Below is a small trained network, with its code and all its weights. Each question gives an input and a target symbol and asks what happens when units are switched off, that is, made to give their printed mean instead of their output.

import numpy as np


def w(rows, s, z=0):
    codes = np.array(rows[::2]) - 128.0
    scale = np.full(codes.shape[1], s)
    scale[-1] = z or s
    return codes * scale


def norm(h):
    return h / np.sqrt((h * h).mean(-1, keepdims=True) + 1e-5)


def f(y):
    return y / 2 * (1 + np.tanh(0.7978845608 * (y + 0.044715 * y**3)))


def softmax(a):
    e = np.exp(a - a.max(-1, keepdims=True))
    return e / e.sum(-1, keepdims=True)


def log_softmax(a):
    a = a - a.max(-1, keepdims=True)
    return a - np.log(np.exp(a).sum(-1, keepdims=True))


def net(x, mask):
    ids = ['αβγδεζηθλξπσφ'.index(c) for c in x.split()]
    T = len(ids)
    res = E[ids] + P[:T]
    q, k, v = (norm(res) @ M[0].T for M in (Q, K, V))
    z = softmax(np.where(np.tri(T) > 0, q @ k.T / 4**0.5, -1e9)) @ v
    res = res + np.where(mask[0], z, O[0][:, -1]) @ O[0][:, :-1]
    y = f(norm(res) @ A[0][:, :-1].T + A[0][:, -1])
    res = res + np.where(mask[1:17], y, B[0][:, -1]) @ B[0][:, :-1]
    return log_softmax(norm(res)[-1] @ U[:, :-1].T + U[:, -1])


Q, K, V, O, A, B = {}, {}, {}, {}, {}, {}
E = w([
[108,195,108,141,104,137,182,169],'α',
[144,123,86,123,77,139,171,131],'β',
[218,155,99,131,123,88,171,118],'γ',
[147,156,88,142,118,122,114,65],'δ',
[57,1,246,101,115,12,160,199],'ε',
[190,167,125,141,88,143,191,166],'ζ',
[124,196,131,144,172,136,114,154],'η',
[117,178,80,141,102,113,122,123],'θ',
[150,162,116,89,182,125,177,111],'λ',
[196,170,87,148,133,178,126,128],'ξ',
[153,142,126,97,99,138,113,134],'π',
[119,163,119,164,127,136,151,96],'σ',
[157,171,125,143,77,76,198,65],'φ',
],0.0082)
P = w([
[87,2,189,160,156,137,53,205],'0',
[184,188,39,101,158,50,25,170],'1',
[175,182,19,92,153,44,40,174],'2',
[158,178,31,87,155,35,31,166],'3',
[110,165,14,49,179,52,23,164],'4',
[136,164,46,5,193,33,50,133],'5',
],0.0024)
Q[0] = w([
[71,35,230,207,105,250,155,84],'head 0',
[187,237,73,141,145,93,96,108],'head 0',
[81,121,194,182,93,254,164,55],'head 0',
[146,175,89,128,119,156,204,120],'head 0',
],0.0068)
K[0] = w([
[163,255,21,101,112,154,149,100],'head 0',
[102,62,149,189,113,148,146,147],'head 0',
[172,229,77,162,116,141,144,90],'head 0',
[127,117,143,183,116,170,101,110],'head 0',
],0.0093)
V[0] = w([
[172,134,140,117,254,157,73,93],'head 0',
[95,139,129,176,68,127,15,148],'head 0',
[169,78,125,33,84,148,67,117],'head 0',
[164,103,123,155,42,110,158,30],'head 0',
],0.0079)
O[0] = w([
[127,91,91,195,102,112,35,174,64],'head 0',
[85,201,216,108,23,114,73,116,254],'head 0',
[117,203,51,25,107,134,60,150,90],'head 0',
[36,230,110,169,203,1,205,156,222],'head 0',
],0.008,0.0036)
A[0] = w([
[202,46,55,143,103,153,77,191,108],'neuron 0',
[102,148,60,143,185,54,118,136,138],'neuron 1',
[72,108,199,120,148,97,188,162,116],'neuron 2',
[83,108,63,196,216,119,124,151,83],'neuron 3',
[73,184,153,122,103,60,111,210,2],'neuron 4',
[140,184,96,163,161,167,122,65,80],'neuron 5',
[70,148,161,219,122,144,187,138,117],'neuron 6',
[99,98,174,179,96,127,18,123,69],'neuron 7',
[171,81,89,118,107,171,200,117,146],'neuron 8',
[113,179,92,156,159,84,175,124,151],'neuron 9',
[149,112,161,114,94,212,138,94,80],'neuron 10',
[161,55,105,189,195,124,128,199,101],'neuron 11',
[136,84,107,107,192,130,187,133,80],'neuron 12',
[158,95,175,200,195,105,180,83,186],'neuron 13',
[122,167,246,95,103,148,95,142,172],'neuron 14',
[133,2,107,131,155,156,108,83,98],'neuron 15',
],0.0088,0.0038)
B[0] = w([
[152,127,163,90,208,29,133,148,177],'neuron 0',
[102,66,173,132,59,159,170,174,240],'neuron 1',
[198,113,146,121,83,177,59,125,187],'neuron 2',
[149,116,26,190,33,102,186,143,163],'neuron 3',
[2,69,145,158,168,103,81,95,232],'neuron 4',
[175,111,180,108,133,194,113,159,140],'neuron 5',
[171,133,79,98,198,84,89,64,184],'neuron 6',
[217,135,154,103,97,72,199,172,166],'neuron 7',
[36,114,145,139,144,98,70,168,185],'neuron 8',
[102,69,164,91,120,184,75,155,254],'neuron 9',
[66,107,153,171,142,112,163,156,169],'neuron 10',
[67,143,80,43,75,169,181,48,158],'neuron 11',
[165,197,185,130,100,117,112,207,170],'neuron 12',
[129,162,56,201,143,174,75,152,216],'neuron 13',
[151,92,39,184,156,110,160,84,224],'neuron 14',
[33,170,168,46,131,168,166,77,157],'neuron 15',
],0.0071,0.006)
U = w([
[75,74,201,206,171,220,198,92,108],'α',
[99,193,192,41,169,151,206,119,249],'β',
[115,113,54,165,25,171,193,201,139],'γ',
[9,127,161,159,112,54,70,155,169],'δ',
[108,134,141,110,130,193,94,69,73],'ε',
[140,157,165,158,176,216,53,243,126],'ζ',
[164,26,224,114,60,157,93,141,96],'η',
[137,155,135,158,54,74,221,19,72],'θ',
[106,36,34,80,211,108,138,93,96],'λ',
[214,150,131,117,147,1,136,194,103],'ξ',
[137,208,51,94,48,147,32,112,31],'π',
[181,139,79,219,188,132,80,75,229],'σ',
[121,154,137,197,222,64,254,171,80],'φ',
],0.0068,0.0021)

Each question gives the input, a string of symbols that net reads in full, and the target symbol t.
The units are the heads (4 rows each of Q, K, V and O) and the neurons (one row each of A and B). Each row of codes is followed by its name. A weight is (code - 128) times the scale printed after its matrix; where a second scale follows, it is the last column's (O, A, B and U).
mask holds one flag per unit, heads first, then neurons. A switched-off unit (its flag False) gives its mean, the last column of its rows in O or B, instead of its output. The means were averaged over made-up inputs and are rounded, as every weight is.
A unit's drop is (log p(t) with every unit on - log p(t) with that unit switched off) / (log p(t) with every unit on - log p(t) with every unit switched off).
The circuit of an input: a set's keep is (log p(t) with only the set's units on - log p(t) with every unit switched off) / (log p(t) with every unit on - log p(t) with every unit switched off). Starting from the 12 units with the biggest drops (on a tie, the unit counted first), units are removed one at a time, each time the one whose removal leaves the highest keep (on an exact tie, the one counted first), for as long as the keep stays at least 0.8.
units of the circuit, in order: the units of the circuit, biggest drop first
most important unit: the unit with the biggest drop
top k neurons: the k neurons with the biggest drops, biggest first
drop of u: that unit's drop, to one decimal
input θ δ π δ ξ ξ, target θ: units of the circuit, in order => head 0; neuron 14
input θ ζ η, target θ: units of the circuit, in order => head 0; neuron 14
input δ γ γ ε γ σ, target α: most important unit => neuron 10
input λ γ δ θ ζ θ, target λ: units of the circuit, in order => head 0; neuron 0; neuron 11
input ξ γ ξ, target ξ: units of the circuit, in order => head 0; neuron 0; neuron 7
input γ π γ γ ξ, target γ: units of the circuit, in order => head 0; neuron 3; neuron 1
input σ λ θ, target σ: units of the circuit, in order => head 0; neuron 6; neuron 13
input λ γ π, target λ: top 3 neurons => neuron 0; neuron 11; neuron 15
input λ π φ ζ, target λ: top 3 neurons => neuron 0; neuron 11; neuron 15
input ξ ξ σ θ, target ξ: top 2 neurons => neuron 0; neuron 7
input α λ σ ζ, target α: units of the circuit, in order => head 0; neuron 10
input ε σ γ λ λ, target β: top 2 neurons => neuron 13; neuron 4
input ξ δ π, target ξ: top 2 neurons => neuron 0; neuron 7
input σ β ε, target η: top 2 neurons => neuron 2; neuron 6
input γ ξ ζ α α, target γ: top neuron => neuron 3
input θ σ π, target θ: drop of head 0 => 0.7
input η δ β η σ, target η: drop of head 0 => 0.4
input β ξ γ γ, target β: drop of head 0 => 0.8
input β θ θ, target β: drop of head 0 => 0.8
input λ π γ δ δ σ, target λ: top neuron => neuron 0
